Below is a small trained network, with its code and all its weights. Each question gives an input and a class and asks what happens when units are switched off, that is, made to give their printed mean instead of their output.

import numpy as np


def w(rows, s, z=0):
    codes = np.array(rows[::2]) - 128.0
    scale = np.full(codes.shape[1], s)
    scale[-1] = z or s
    return codes * scale


def norm(h):
    return h / np.sqrt((h * h).mean(-1, keepdims=True) + 1e-5)


def f(y):
    return y / 2 * (1 + np.tanh(0.7978845608 * (y + 0.044715 * y**3)))


def log_softmax(a):
    a = a - a.max(-1, keepdims=True)
    return a - np.log(np.exp(a).sum(-1, keepdims=True))


def net(x, mask):
    res = np.array(x, float).reshape(1, 8) / 4 @ E
    u = 0
    for l in range(2):
        y = f(norm(res) @ A[l][:, :-1].T + A[l][:, -1])
        res = res + np.where(mask[u : u + 14], y, B[l][:, -1]) @ B[l][:, :-1]
        u += 14
    return log_softmax(norm(res)[-1] @ U[:, :-1].T + U[:, -1])


A, B = {}, {}
E = w([
[45,214,97,150,193,38,109],'x0',
[130,128,129,128,129,127,128],'x1',
[178,165,98,196,131,145,103],'x2',
[108,162,54,101,133,201,166],'x3',
[127,129,127,129,130,126,129],'x4',
[99,49,40,120,136,137,28],'x5',
[53,142,101,173,1,115,137],'x6',
[126,131,128,129,129,128,129],'x7',
],0.0079)
A[0] = w([
[64,108,114,194,77,172,76,3],'L0N1',
[108,85,163,54,124,102,146,46],'L0N2',
[111,76,209,124,121,58,106,56],'L0N3',
[125,128,123,158,80,105,207,52],'L0N4',
[105,170,178,124,132,117,174,150],'L0N5',
[2,101,148,177,82,187,139,125],'L0N6',
[82,76,80,156,143,108,100,99],'L0N7',
[174,203,212,123,140,129,171,204],'L0N8',
[83,184,92,152,173,88,40,100],'L0N9',
[129,82,177,157,130,76,131,145],'L0N10',
[206,129,159,206,113,58,50,113],'L0N11',
[150,132,144,64,182,139,50,37],'L0N12',
[181,97,131,161,91,197,93,185],'L0N13',
[109,113,92,116,134,128,46,45],'L0N14',
],0.0099,0.0037)
B[0] = w([
[228,138,120,102,161,101,135,162],'L0N1',
[70,101,98,144,184,85,157,153],'L0N2',
[85,177,69,80,132,212,129,176],'L0N3',
[183,182,111,105,149,88,47,152],'L0N4',
[145,96,150,96,99,161,80,186],'L0N5',
[179,82,97,107,210,84,151,196],'L0N6',
[190,195,194,94,86,155,88,169],'L0N7',
[122,117,131,127,148,126,58,254],'L0N8',
[78,54,200,172,123,151,161,216],'L0N9',
[146,137,95,97,81,180,181,172],'L0N10',
[101,160,47,115,144,186,158,203],'L0N11',
[255,104,140,109,148,80,136,168],'L0N12',
[80,132,139,201,166,110,118,225],'L0N13',
[88,167,144,129,93,146,67,158],'L0N14',
],0.0088,0.0061)
A[1] = w([
[147,160,177,129,107,128,167,69],'L1N1',
[149,164,104,81,114,133,119,192],'L1N2',
[120,94,165,58,112,95,145,76],'L1N3',
[109,73,172,88,97,163,145,173],'L1N4',
[169,77,126,130,84,183,134,65],'L1N5',
[170,128,104,106,224,113,146,176],'L1N6',
[122,116,124,112,100,167,37,119],'L1N7',
[132,120,90,148,1,58,152,153],'L1N8',
[151,35,138,179,127,85,161,203],'L1N9',
[164,153,155,221,118,172,109,86],'L1N10',
[161,225,196,118,133,131,217,123],'L1N11',
[177,78,128,149,91,163,155,41],'L1N12',
[103,169,91,153,146,210,168,154],'L1N13',
[77,105,193,188,126,110,138,252],'L1N14',
],0.013,0.0036)
B[1] = w([
[149,85,84,113,111,112,40,124],'L1N1',
[152,233,119,124,124,124,143,165],'L1N2',
[115,90,70,176,153,143,92,171],'L1N3',
[83,211,46,112,156,97,115,194],'L1N4',
[73,120,228,160,80,90,167,179],'L1N5',
[133,154,101,147,83,144,178,253],'L1N6',
[188,174,195,62,91,86,103,197],'L1N7',
[239,32,130,105,224,216,217,158],'L1N8',
[127,229,108,157,159,101,90,197],'L1N9',
[47,110,50,82,193,45,117,227],'L1N10',
[158,1,147,142,55,100,50,161],'L1N11',
[91,145,224,174,69,126,179,163],'L1N12',
[90,175,123,41,106,164,148,205],'L1N13',
[156,176,151,190,96,151,140,201],'L1N14',
],0.0088,0.0074)
U = w([
[217,89,148,138,205,135,166,175],'0',
[159,106,164,91,62,97,9,100],'1',
[36,134,226,203,125,118,160,115],'2',
[65,132,74,107,170,115,112,73],'3',
[130,211,146,108,145,111,137,169],'4',
[128,184,140,116,132,115,126,253],'5',
[108,158,114,59,65,173,152,20],'6',
],0.014,0.0033)

Each question gives the input, the list of numbers given to net, and the class t.
The units are the neurons (one row each of A and B). Each row of codes is followed by its name. A weight is (code - 128) times the scale printed after its matrix; where a second scale follows, it is the last column's (A, B and U).
mask holds one flag per neuron, layer by layer. A switched-off neuron (its flag False) gives its mean, the last column of its row in B, instead of its output. The means were averaged over made-up inputs and are rounded, as every weight is.
A unit's drop is (log p(t) with every unit on - log p(t) with that unit switched off) / (log p(t) with every unit on - log p(t) with every unit switched off).
The circuit of an input: a set's keep is (log p(t) with only the set's units on - log p(t) with every unit switched off) / (log p(t) with every unit on - log p(t) with every unit switched off). Starting from the 12 units with the biggest drops (on a tie, the unit counted first), units are removed one at a time, each time the one whose removal leaves the highest keep (on an exact tie, the one counted first), for as long as the keep stays at least 0.8.
circuit, biggest first: the units of the circuit, biggest drop first
most important unit: the unit with the biggest drop
k most important neurons: the k neurons with the biggest drops, biggest first
top k neurons in layer l: the k neurons of layer l with the biggest drops, biggest first
input [-7,7,-2,-4,1,-4,-2,1], class 2: circuit, biggest first	L1N5
input [8,2,4,5,4,1,-8,-2], class 0: circuit, biggest first	L0N12, L1N4, L0N9
input [1,-4,-4,0,4,6,8,0], class 0: 2 most important neurons	L1N8, L0N8
input [3,2,-3,-6,-1,-1,4,3], class 6: circuit, biggest first	L0N3, L0N10
input [-5,-4,0,7,6,7,2,-3], class 1: circuit, biggest first	L0N11, L1N7
input [5,1,6,7,5,7,-5,5], class 1: 3 most important neurons	L0N14, L1N7, L0N7
input [-3,-6,7,6,-6,-1,6,6], class 3: top 2 neurons in layer 1	L1N10, L1N7
input [-6,-3,7,-2,1,2,-5,8], class 4: circuit, biggest first	L1N9, L1N11, L1N8
input [-7,-6,8,5,8,4,-6,3], class 3: circuit, biggest first	L0N13, L1N10
input [4,-4,-3,3,-5,4,-5,-3], class 0: 3 most important neurons	L0N12, L1N13, L1N10
input [-4,1,6,-4,1,-6,3,-6], class 1: top 3 neurons in layer 0	L0N4, L0N2, L0N6
input [-6,-1,-4,-7,-7,4,-6,-3], class 5: top 2 neurons in layer 1	L1N4, L1N9
input [1,-6,7,5,-1,0,3,6], class 3: circuit, biggest first	L1N10, L0N11
input [7,-5,2,-4,-3,8,-6,7], class 1: most important unit	L0N14
input [6,-3,-4,3,2,-6,-6,-1], class 0: top 3 neurons in layer 0	L0N8, L0N7, L0N13
input [0,0,8,-7,-1,4,6,3], class 3: top 4 neurons in layer 0	L0N11, L0N13, L0N9, L0N1
input [8,-8,-3,-6,7,-2,0,-4], class 2: 3 most important neurons	L0N9, L1N14, L1N10
input [4,-2,5,-5,0,7,-7,6], class 0: 2 most important neurons	L0N12, L0N9
input [-4,-2,2,-4,-6,4,-4,8], class 4: top 2 neurons in layer 0	L0N9, L0N12
input [2,-8,0,3,-6,5,-8,1], class 0: circuit, biggest first	L0N12
input [2,1,-6,-2,-2,-2,-3,-2], class 3: top 3 neurons in layer 0	L0N2, L0N11, L0N7
input [3,1,4,8,2,4,-2,0], class 6: top 2 neurons in layer 1	L1N13, L1N9
input [8,8,-8,6,-6,6,5,0], class 2: top 3 neurons in layer 1	L1N10, L1N14, L1N13
input [-6,-2,-2,-1,3,1,-4,-8], class 4: top 2 neurons in layer 1	L1N9, L1N4
input [-4,2,-8,4,-2,1,-5,-2], class 3: top 2 neurons in layer 0	L0N2, L0N6
input [-5,-2,8,-4,0,2,1,-7], class 3: top 2 neurons in layer 0	L0N13, L0N11
input [-7,5,-2,-2,-5,5,-4,-2], class 2: top 2 neurons in layer 1	L1N5, L1N12
input [-3,0,-6,-2,-2,-3,3,-5], class 3: top neuron in layer 1	L1N3
input [-8,5,6,0,-3,-6,-7,3], class 2: top 2 neurons in layer 1	L1N12, L1N5
input [-5,1,-4,-7,4,6,-4,-6], class 6: 2 most important neurons	L0N3, L0N10
